Here is a tiny trained network, its code and every weight. The questions are about switching its units off for an input and a class, where a switched-off unit gives its printed mean instead of its output.

import numpy as np


def w(rows, s, z=0):
    codes = np.array(rows[::2]) - 128.0
    scale = np.full(codes.shape[1], s)
    scale[-1] = z or s
    return codes * scale


def f(y):
    return np.maximum(y, 0)


def log_softmax(a):
    a = a - a.max(-1, keepdims=True)
    return a - np.log(np.exp(a).sum(-1, keepdims=True))


def net(x, mask):
    res = np.array(x, float).reshape(1, 5) / 4 @ E
    y = f(res @ A[0][:, :-1].T + A[0][:, -1])
    res = res + np.where(mask, y, B[0][:, -1]) @ B[0][:, :-1]
    return log_softmax(res[-1] @ U[:, :-1].T + U[:, -1])


A, B = {}, {}
E = w([
[4,107,74,65,82,71,179,121],'x0',
[171,92,97,149,216,138,255,58],'x1',
[180,1,140,117,51,142,130,114],'x2',
[184,207,76,36,66,244,129,93],'x3',
[219,118,199,58,151,82,182,182],'x4',
],0.0092)
A[0] = w([
[78,66,167,239,195,44,98,202,132],'N1',
[69,254,87,175,202,132,116,134,187],'N2',
[185,109,191,43,134,86,160,177,69],'N3',
[118,37,96,172,86,172,80,56,94],'N4',
[57,92,81,61,71,83,190,92,71],'N5',
[151,104,95,144,193,162,220,30,2],'N6',
[43,150,130,53,121,89,172,121,244],'N7',
[144,105,119,120,199,137,210,72,16],'N8',
[210,137,144,208,158,174,83,128,73],'N9',
[116,151,175,92,86,115,51,209,77],'N10',
[176,187,68,61,85,198,127,67,5],'N11',
[144,185,117,62,107,183,125,126,54],'N12',
],0.0093,0.002)
B[0] = w([
[131,137,87,173,46,137,207,160,254],'N1',
[189,72,215,24,104,82,168,75,233],'N2',
[106,233,190,67,191,103,196,60,201],'N3',
[179,150,230,2,136,100,193,27,197],'N4',
[183,190,101,183,156,56,67,137,217],'N5',
[75,126,181,153,83,131,67,171,230],'N6',
[193,151,132,161,156,89,73,123,210],'N7',
[57,46,229,148,102,206,54,153,207],'N8',
[166,174,88,184,219,51,70,134,205],'N9',
[78,111,214,133,84,190,64,140,203],'N10',
[138,159,106,185,79,141,172,183,214],'N11',
[118,104,114,188,71,127,195,177,183],'N12',
],0.0089,0.013)
U = w([
[115,120,87,203,43,139,243,197,89],'0',
[2,109,194,139,87,176,13,158,123],'1',
[207,78,177,14,109,95,166,117,233],'2',
[197,172,92,199,174,72,22,125,94],'3',
[110,167,173,55,119,115,186,45,214],'4',
[128,80,104,88,127,123,133,151,252],'5',
[54,142,88,93,170,168,150,98,59],'6',
[87,110,44,99,163,166,141,103,37],'7',
],0.0093,0.0041)

Each question gives the input, the list of numbers given to net, and the class t.
The units are the neurons (one row each of A and B). Each row of codes is followed by its name. A weight is (code - 128) times the scale printed after its matrix; where a second scale follows, it is the last column's (A, B and U).
mask holds one flag per neuron, in row order. A switched-off neuron (its flag False) gives its mean, the last column of its row in B, instead of its output. The means were averaged over made-up inputs and are rounded, as every weight is.
A unit's drop is (log p(t) with every unit on - log p(t) with that unit switched off) / (log p(t) with every unit on - log p(t) with every unit switched off).
The circuit of an input: a set's keep is (log p(t) with only the set's units on - log p(t) with every unit switched off) / (log p(t) with every unit on - log p(t) with every unit switched off). Starting from all 12 units, units are removed one at a time, each time the one whose removal leaves the highest keep (on an exact tie, the one counted first), for as long as the keep stays at least 0.8.
units of the circuit, in order: the units of the circuit, biggest drop first
most important unit: the unit with the biggest drop
top k neurons: the k neurons with the biggest drops, biggest first
drop when u is switched off: that unit's drop, to one decimal
input [3,5,4,3,5], class 1: units of the circuit, in order : N8, N2
input [-3,6,-7,1,-2], class 2: most important unit : N2
input [-8,5,-8,-5,6], class 2: top 2 neurons : N2, N5
input [8,6,2,8,-2], class 0: top 3 neurons : N11, N12, N9
input [0,0,4,6,-5], class 0: top 3 neurons : N11, N2, N12
input [2,-5,-6,7,-7], class 0: top 3 neurons : N11, N12, N4
input [-1,5,3,-4,5], class 1: top 2 neurons : N8, N2
input [8,-6,1,6,6], class 3: units of the circuit, in order : N5, N7
input [-6,8,-7,5,5], class 1: top 2 neurons : N8, N6
input [-4,6,-4,-2,-4], class 1: top 2 neurons : N6, N8
input [-5,1,0,-3,7], class 4: top 2 neurons : N3, N5
input [-1,1,5,7,-5], class 0: top 3 neurons : N11, N2, N12
input [-6,-4,4,-1,7], class 4: top 3 neurons : N3, N5, N7
input [-8,7,4,7,5], class 3: most important unit : N9
input [1,-2,-7,-2,1], class 2: top 2 neurons : N2, N3
input [-5,-2,4,-3,4], class 3: top 2 neurons : N2, N9
input [-5,8,-3,3,8], class 1: units of the circuit, in order : N8, N6
input [7,-2,-3,5,6], class 3: units of the circuit, in order : N7, N5
input [5,-1,0,4,0], class 3: units of the circuit, in order : N5, N7
input [1,-5,8,-2,-7], class 2: units of the circuit, in order : N4
input [6,-2,2,1,-7], class 4: drop when N10 is switched off : -0.1
input [-3,-6,4,-8,-8], class 0: drop when N1 is switched off : 1.1
input [-8,-7,7,2,1], class 3: drop when N5 is switched off : -0.3
